Here is a tiny trained network, its code and every weight. The questions are about switching its units off for an input and a target symbol, where a switched-off unit gives its printed mean instead of its output.

import numpy as np


def w(rows, s, z=0):
    codes = np.array(rows[::2]) - 128.0
    scale = np.full(codes.shape[1], s)
    scale[-1] = z or s
    return codes * scale


def f(y):
    return y / 2 * (1 + np.tanh(0.7978845608 * (y + 0.044715 * y**3)))


def softmax(a):
    e = np.exp(a - a.max(-1, keepdims=True))
    return e / e.sum(-1, keepdims=True)


def log_softmax(a):
    a = a - a.max(-1, keepdims=True)
    return a - np.log(np.exp(a).sum(-1, keepdims=True))


def net(x, mask):
    ids = ['ΓΦαβηθλξστω'.index(c) for c in x.split()]
    T = len(ids)
    res = E[ids] + P[:T]
    q, k, v = (res @ M[0].T for M in (Q, K, V))
    z = softmax(np.where(np.tri(T) > 0, q @ k.T / 3**0.5, -1e9)) @ v
    res = res + np.where(mask[0], z, O[0][:, -1]) @ O[0][:, :-1]
    y = f(res @ A[0][:, :-1].T + A[0][:, -1])
    res = res + np.where(mask[1:17], y, B[0][:, -1]) @ B[0][:, :-1]
    return log_softmax(res[-1] @ U[:, :-1].T + U[:, -1])


Q, K, V, O, A, B = {}, {}, {}, {}, {}, {}
E = w([
[167,181,161,84,193],'Γ',
[60,59,42,159,206],'Φ',
[206,108,149,112,149],'α',
[65,149,178,54,105],'β',
[126,194,70,120,75],'η',
[154,141,180,195,126],'θ',
[69,100,100,105,110],'λ',
[161,153,65,60,135],'ξ',
[191,120,76,163,77],'σ',
[85,172,81,182,77],'τ',
[92,253,126,149,157],'ω',
],0.017)
P = w([
[61,104,244,43,79],'0',
[85,111,233,72,105],'1',
[105,137,192,98,108],'2',
[117,148,173,117,122],'3',
[140,171,148,139,135],'4',
[135,181,128,158,141],'5',
[146,206,111,159,159],'6',
[164,204,90,170,151],'7',
[157,222,92,192,161],'8',
[171,237,73,199,176],'9',
[170,253,55,204,165],'10',
],0.0048)
Q[0] = w([
[220,167,188,185,87],'head 0',
[42,38,71,168,137],'head 0',
[129,2,136,156,208],'head 0',
],0.012)
K[0] = w([
[66,124,32,74,200],'head 0',
[200,148,213,58,62],'head 0',
[115,221,171,52,6],'head 0',
],0.011)
V[0] = w([
[74,33,50,196,253],'head 0',
[105,173,123,161,187],'head 0',
[189,168,26,126,152],'head 0',
],0.0049)
O[0] = w([
[66,60,30,195,208,253],'head 0',
[100,179,64,221,182,181],'head 0',
[175,140,3,102,100,160],'head 0',
],0.0045,0.0013)
A[0] = w([
[118,147,56,120,121,120],'neuron 0',
[163,172,158,85,90,125],'neuron 1',
[135,37,119,144,45,239],'neuron 2',
[118,43,101,80,49,85],'neuron 3',
[178,174,106,172,117,11],'neuron 4',
[168,66,106,75,151,138],'neuron 5',
[185,106,161,155,197,173],'neuron 6',
[55,146,218,164,130,106],'neuron 7',
[179,48,212,117,95,1],'neuron 8',
[61,47,109,121,130,85],'neuron 9',
[131,86,168,9,165,183],'neuron 10',
[136,120,110,142,153,82],'neuron 11',
[38,103,167,103,74,126],'neuron 12',
[161,151,159,127,31,96],'neuron 13',
[163,99,89,170,172,41],'neuron 14',
[118,143,230,110,155,78],'neuron 15',
],0.013,0.0057)
B[0] = w([
[113,80,169,153,130,220],'neuron 0',
[171,169,149,21,76,229],'neuron 1',
[191,138,73,250,175,191],'neuron 2',
[203,166,121,135,158,138],'neuron 3',
[132,110,173,47,126,159],'neuron 4',
[85,137,66,146,108,173],'neuron 5',
[91,67,153,157,88,238],'neuron 6',
[79,172,108,166,173,186],'neuron 7',
[101,91,144,159,37,149],'neuron 8',
[191,132,165,127,140,156],'neuron 9',
[130,41,55,113,172,254],'neuron 10',
[124,144,139,125,106,130],'neuron 11',
[42,118,149,140,118,186],'neuron 12',
[141,136,130,113,61,193],'neuron 13',
[114,197,124,118,86,172],'neuron 14',
[178,126,204,124,177,184],'neuron 15',
],0.011,0.0047)
U = w([
[208,117,189,86,212,122],'Γ',
[122,110,129,144,145,1],'Φ',
[143,39,163,108,58,168],'α',
[48,106,198,51,110,83],'β',
[119,177,144,71,18,93],'η',
[150,129,254,168,101,145],'θ',
[94,79,74,191,226,204],'λ',
[144,137,35,53,126,104],'ξ',
[240,159,110,150,117,71],'σ',
[31,140,85,175,47,175],'τ',
[154,247,160,108,177,78],'ω',
],0.0079,0.0071)

Each question gives the input, a string of symbols that net reads in full, and the target symbol t.
The units are the heads (3 rows each of Q, K, V and O) and the neurons (one row each of A and B). Each row of codes is followed by its name. A weight is (code - 128) times the scale printed after its matrix; where a second scale follows, it is the last column's (O, A, B and U).
mask holds one flag per unit, heads first, then neurons. A switched-off unit (its flag False) gives its mean, the last column of its rows in O or B, instead of its output. The means were averaged over made-up inputs and are rounded, as every weight is.
A unit's drop is (log p(t) with every unit on - log p(t) with that unit switched off) / (log p(t) with every unit on - log p(t) with every unit switched off).
The circuit of an input: a set's keep is (log p(t) with only the set's units on - log p(t) with every unit switched off) / (log p(t) with every unit on - log p(t) with every unit switched off). Starting from the 12 units with the biggest drops (on a tie, the unit counted first), units are removed one at a time, each time the one whose removal leaves the highest keep (on an exact tie, the one counted first), for as long as the keep stays at least 0.8.
circuit, biggest first: the units of the circuit, biggest drop first
top k neurons: the k neurons with the biggest drops, biggest first
drop of u: that unit's drop, to one decimal
input θ α η, target η: circuit, biggest first -> (head 0; neuron 1; neuron 13)
input Φ α θ ξ λ λ α σ τ, target λ: top 2 neurons -> (neuron 1; neuron 13)
input Φ ξ α σ, target λ: circuit, biggest first -> (head 0; neuron 2)
input Φ α α σ λ Γ η ξ, target λ: circuit, biggest first -> (head 0)
input λ λ ξ Φ α η η α τ, target λ: top 3 neurons -> (neuron 1; neuron 13; neuron 0)
input θ θ Φ ω ξ Γ ω ξ τ λ ξ, target τ: circuit, biggest first -> (head 0; neuron 14; neuron 10; neuron 5)
input η λ β λ, target λ: top 2 neurons -> (neuron 2; neuron 10)
input α λ Φ σ, target λ: top 2 neurons -> (neuron 2; neuron 1)
input τ α θ τ Γ τ β Φ η, target λ: top 3 neurons -> (neuron 1; neuron 0; neuron 13)
input ξ θ α α, target α: top 2 neurons -> (neuron 8; neuron 6)
input θ ξ ω, target ω: top 3 neurons -> (neuron 7; neuron 6; neuron 10)
input λ Φ λ θ α, target λ: top 3 neurons -> (neuron 1; neuron 13; neuron 8)
input Φ α ξ α σ λ α ω, target λ: drop of neuron 1 -> 0.4
input α ξ τ ω ω, target ω: drop of neuron 10 -> 0.2
input α β θ η Φ λ τ ξ θ θ, target τ: drop of neuron 10 -> 0.1
